Below are the code and all the weights of a small trained network. Each question names an input and a class and asks about switching units off, where a switched-off unit gives its printed mean instead of its output.

import numpy as np


def w(rows, s, z=0):
    codes = np.array(rows[::2]) - 128.0
    scale = np.full(codes.shape[1], s)
    scale[-1] = z or s
    return codes * scale


def norm(h):
    return h / np.sqrt((h * h).mean(-1, keepdims=True) + 1e-5)


def f(y):
    return np.maximum(y, 0)


def log_softmax(a):
    a = a - a.max(-1, keepdims=True)
    return a - np.log(np.exp(a).sum(-1, keepdims=True))


def net(x, mask):
    res = np.array(x, float).reshape(1, 2) / 4 @ E
    u = 0
    for l in range(3):
        y = f(norm(res) @ A[l][:, :-1].T + A[l][:, -1])
        res = res + np.where(mask[u : u + 10], y, B[l][:, -1]) @ B[l][:, :-1]
        u += 10
    return log_softmax(norm(res)[-1] @ U[:, :-1].T + U[:, -1])


A, B = {}, {}
E = w([
[141,91,66,163,194,5],'x0',
[202,123,194,232,88,148],'x1',
],0.013)
A[0] = w([
[100,84,163,117,82,29,88],'L0N0',
[200,113,141,72,145,14,252],'L0N1',
[104,153,185,124,130,94,109],'L0N2',
[116,116,100,80,89,215,63],'L0N3',
[188,134,154,83,105,95,70],'L0N4',
[147,70,140,105,190,148,19],'L0N5',
[59,99,94,82,179,122,208],'L0N6',
[95,72,102,173,134,161,47],'L0N7',
[78,184,150,254,131,149,35],'L0N8',
[142,253,203,144,141,172,213],'L0N9',
],0.0062,0.0032)
B[0] = w([
[150,73,152,93,169,185,156],'L0N0',
[127,126,209,106,149,176,231],'L0N1',
[131,132,161,120,132,102,129],'L0N2',
[177,87,170,92,212,129,200],'L0N3',
[155,140,197,114,151,106,128],'L0N4',
[125,107,135,101,111,115,128],'L0N5',
[255,126,90,172,6,160,227],'L0N6',
[126,175,147,140,155,117,128],'L0N7',
[155,67,153,96,62,108,168],'L0N8',
[140,96,164,116,235,89,254],'L0N9',
],0.0075,0.0054)
A[1] = w([
[101,175,75,169,66,148,123],'L1N0',
[153,116,86,131,78,95,88],'L1N1',
[19,190,4,76,115,132,110],'L1N2',
[130,157,117,221,118,173,4],'L1N3',
[159,76,179,123,137,125,114],'L1N4',
[121,182,104,74,188,151,148],'L1N5',
[105,110,61,163,197,13,17],'L1N6',
[156,130,121,98,97,206,82],'L1N7',
[18,216,179,115,82,210,78],'L1N8',
[133,172,155,175,177,157,56],'L1N9',
],0.012,0.0046)
B[1] = w([
[94,112,146,113,175,64,133],'L1N0',
[108,155,178,118,141,75,156],'L1N1',
[182,41,86,156,11,126,204],'L1N2',
[136,113,112,110,61,150,149],'L1N3',
[108,147,51,102,141,68,254],'L1N4',
[169,115,160,209,27,101,207],'L1N5',
[84,151,168,116,254,206,200],'L1N6',
[71,156,114,134,206,72,230],'L1N7',
[114,143,124,122,228,170,207],'L1N8',
[127,129,108,125,75,100,170],'L1N9',
],0.0085,0.0072)
A[2] = w([
[146,125,178,174,58,122,3],'L2N0',
[104,188,102,92,88,109,97],'L2N1',
[132,133,150,246,108,159,46],'L2N2',
[117,131,116,106,141,40,167],'L2N3',
[88,127,125,145,177,172,35],'L2N4',
[93,159,137,95,158,187,18],'L2N5',
[93,159,180,78,136,208,132],'L2N6',
[99,71,57,79,35,131,74],'L2N7',
[118,78,102,77,149,141,133],'L2N8',
[165,131,132,179,66,141,38],'L2N9',
],0.013,0.0026)
B[2] = w([
[131,119,98,156,71,65,198],'L2N0',
[169,111,168,69,106,139,148],'L2N1',
[96,109,79,37,94,122,204],'L2N2',
[81,167,155,73,92,245,249],'L2N3',
[185,55,155,83,166,100,197],'L2N4',
[132,58,116,120,210,109,208],'L2N5',
[116,130,74,142,255,93,254],'L2N6',
[172,116,187,178,32,28,224],'L2N7',
[161,167,180,179,105,108,203],'L2N8',
[155,96,139,118,25,56,199],'L2N9',
],0.0087,0.0064)
U = w([
[143,90,146,109,242,116,202],'0',
[178,74,141,126,4,50,186],'1',
[68,196,147,55,68,226,188],'2',
[83,153,65,167,97,154,2],'3',
[76,178,79,165,101,127,15],'4',
[84,139,105,145,96,146,9],'5',
],0.02,0.0069)

Each question gives the input, the list of numbers given to net, and the class t.
The units are the neurons (one row each of A and B). Each row of codes is followed by its name. A weight is (code - 128) times the scale printed after its matrix; where a second scale follows, it is the last column's (A, B and U).
mask holds one flag per neuron, layer by layer. A switched-off neuron (its flag False) gives its mean, the last column of its row in B, instead of its output. The means were averaged over made-up inputs and are rounded, as every weight is.
A unit's drop is (log p(t) with every unit on - log p(t) with that unit switched off) / (log p(t) with every unit on - log p(t) with every unit switched off).
most important unit: the unit with the biggest drop
k most important neurons: the k neurons with the biggest drops, biggest first
top k neurons in layer l: the k neurons of layer l with the biggest drops, biggest first
drop when u is switched off: that unit's drop, to one decimal
input [-7,-8], class 1: most important unit => L1N2
input [-3,-1], class 2: 2 most important neurons => [L0N3; L0N9]
input [3,-3], class 2: 2 most important neurons => [L0N6; L0N9]
input [-3,3], class 2: 3 most important neurons => [L0N9; L1N4; L1N6]
input [-1,-1], class 2: 2 most important neurons => [L2N3; L1N2]
input [-3,-4], class 1: top 2 neurons in layer 1 => [L1N6; L1N5]
input [-5,-6], class 1: 3 most important neurons => [L1N2; L0N1; L1N5]
input [3,1], class 2: 2 most important neurons => [L0N1; L2N3]
input [-5,5], class 0: 2 most important neurons => [L0N6; L1N5]
input [-2,-1], class 2: 2 most important neurons => [L1N2; L2N3]
input [2,-3], class 2: 2 most important neurons => [L0N6; L0N1]
input [-2,-2], class 2: top 2 neurons in layer 1 => [L1N7; L1N2]
input [0,-2], class 2: drop when L0N6 is switched off => 1.2
input [-1,1], class 2: most important unit => L2N3
input [1,-4], class 1: drop when L1N2 is switched off => 0.2
input [1,-2], class 2: drop when L0N6 is switched off => 0.9
